Below is a small trained network, with its code and all its weights. Each question gives an input and a class and asks what happens when units are switched off, that is, made to give their printed mean instead of their output.

import numpy as np


def w(rows, s, z=0):
    codes = np.array(rows[::2]) - 128.0
    scale = np.full(codes.shape[1], s)
    scale[-1] = z or s
    return codes * scale


def f(y):
    return y / 2 * (1 + np.tanh(0.7978845608 * (y + 0.044715 * y**3)))


def log_softmax(a):
    a = a - a.max(-1, keepdims=True)
    return a - np.log(np.exp(a).sum(-1, keepdims=True))


def net(x, mask):
    res = np.array(x, float).reshape(1, 8) / 4 @ E
    y = f(res @ A[0][:, :-1].T + A[0][:, -1])
    res = res + np.where(mask, y, B[0][:, -1]) @ B[0][:, :-1]
    return log_softmax(res[-1] @ U[:, :-1].T + U[:, -1])


A, B = {}, {}
E = w([
[70,226,144,98,105,155,80,122],'x0',
[27,87,131,87,79,93,157,193],'x1',
[128,127,129,128,128,127,127,129],'x2',
[98,107,69,86,184,124,93,130],'x3',
[127,126,124,130,125,129,126,126],'x4',
[171,129,72,132,100,150,131,248],'x5',
[127,127,126,130,126,124,121,126],'x6',
[133,129,133,121,131,124,130,130],'x7',
],0.016)
A[0] = w([
[18,67,147,66,62,78,178,167,95],'n1',
[62,97,211,117,180,84,146,1,77],'n2',
[164,2,92,206,200,51,227,122,2],'n3',
[172,141,196,186,35,90,196,126,113],'n4',
[101,122,33,105,235,99,103,110,90],'n5',
[114,91,53,71,188,81,106,140,108],'n6',
],0.0081,0.0074)
B[0] = w([
[245,160,131,190,192,70,109,53,252],'n1',
[172,129,38,117,70,150,172,250,240],'n2',
[30,254,125,144,174,29,112,139,237],'n3',
[74,20,203,68,111,207,148,105,196],'n4',
[147,56,208,94,55,178,143,84,197],'n5',
[99,64,220,122,104,207,156,138,195],'n6',
],0.009,0.013)
U = w([
[159,88,61,124,91,133,154,252,151],'0',
[234,119,136,167,193,130,118,21,50],'1',
[56,52,200,102,102,161,136,86,62],'2',
[7,206,129,107,124,110,97,108,254],'3',
],0.013,0.0067)

Each question gives the input, the list of numbers given to net, and the class t.
The units are the neurons (one row each of A and B). Each row of codes is followed by its name. A weight is (code - 128) times the scale printed after its matrix; where a second scale follows, it is the last column's (A, B and U).
mask holds one flag per neuron, in row order. A switched-off neuron (its flag False) gives its mean, the last column of its row in B, instead of its output. The means were averaged over made-up inputs and are rounded, as every weight is.
A unit's drop is (log p(t) with every unit on - log p(t) with that unit switched off) / (log p(t) with every unit on - log p(t) with every unit switched off).
The circuit of an input: a set's keep is (log p(t) with only the set's units on - log p(t) with every unit switched off) / (log p(t) with every unit on - log p(t) with every unit switched off). Starting from all 6 units, units are removed one at a time, each time the one whose removal leaves the highest keep (on an exact tie, the one counted first), for as long as the keep stays at least 0.8.
units of the circuit, in order: the units of the circuit, biggest drop first
unit that matters most: the unit with the biggest drop
top k neurons: the k neurons with the biggest drops, biggest first
drop when u is switched off: that unit's drop, to one decimal
input [-7,2,5,5,8,5,3,7], class 3: top 2 neurons : (n3, n2)
input [6,3,-5,-6,-8,0,-3,-8], class 2: unit that matters most : n3
input [-4,0,-1,0,4,-2,-5,-2], class 3: top 2 neurons : (n1, n3)
input [4,-6,-7,7,6,1,3,2], class 2: units of the circuit, in order : (n1, n5)
input [6,1,-7,-8,4,-1,-5,-6], class 2: top 2 neurons : (n4, n3)
input [-8,-6,-2,-3,-6,-2,8,6], class 3: units of the circuit, in order : (n3, n1)
input [-5,4,-2,6,7,-7,3,6], class 0: top 2 neurons : (n2, n4)
input [3,1,-4,-8,4,4,-1,8], class 2: top 2 neurons : (n4, n2)
input [0,-2,-5,-6,2,-1,4,-2], class 2: top 2 neurons : (n1, n4)
input [1,-1,4,-3,8,2,-2,-5], class 2: units of the circuit, in order : (n2, n1)
input [-2,1,3,1,1,0,5,7], class 3: units of the circuit, in order : (n2, n1, n4)
input [-8,-8,8,8,-3,-8,5,-2], class 0: top 2 neurons : (n2, n1)
input [-8,6,-2,-6,-6,6,6,5], class 3: units of the circuit, in order : (n3, n2)
input [4,4,-7,-4,8,-2,-4,5], class 1: units of the circuit, in order : (n1, n3)
input [-8,0,5,4,1,-7,4,3], class 3: units of the circuit, in order : (n3)
input [-8,-7,-3,4,-6,-2,5,-3], class 3: top 2 neurons : (n3, n1)
input [4,5,2,-8,7,1,-7,5], class 2: top 2 neurons : (n4, n3)
input [2,-3,-4,2,-1,-5,-4,-5], class 0: top 3 neurons : (n2, n1, n3)
input [4,-5,-5,4,-8,-5,3,-5], class 0: top 3 neurons : (n2, n1, n3)
input [-3,-5,7,8,2,3,5,-3], class 2: top neuron : (n1)
input [0,5,8,5,0,1,5,-6], class 1: top 3 neurons : (n1, n4, n2)
input [8,8,-4,-6,2,-7,2,-8], class 1: drop when n1 is switched off : 0.9
input [-4,2,5,-2,7,-7,-8,-4], class 0: drop when n1 is switched off : 0.0
input [0,6,-1,5,8,2,-2,-4], class 1: drop when n1 is switched off : 0.8
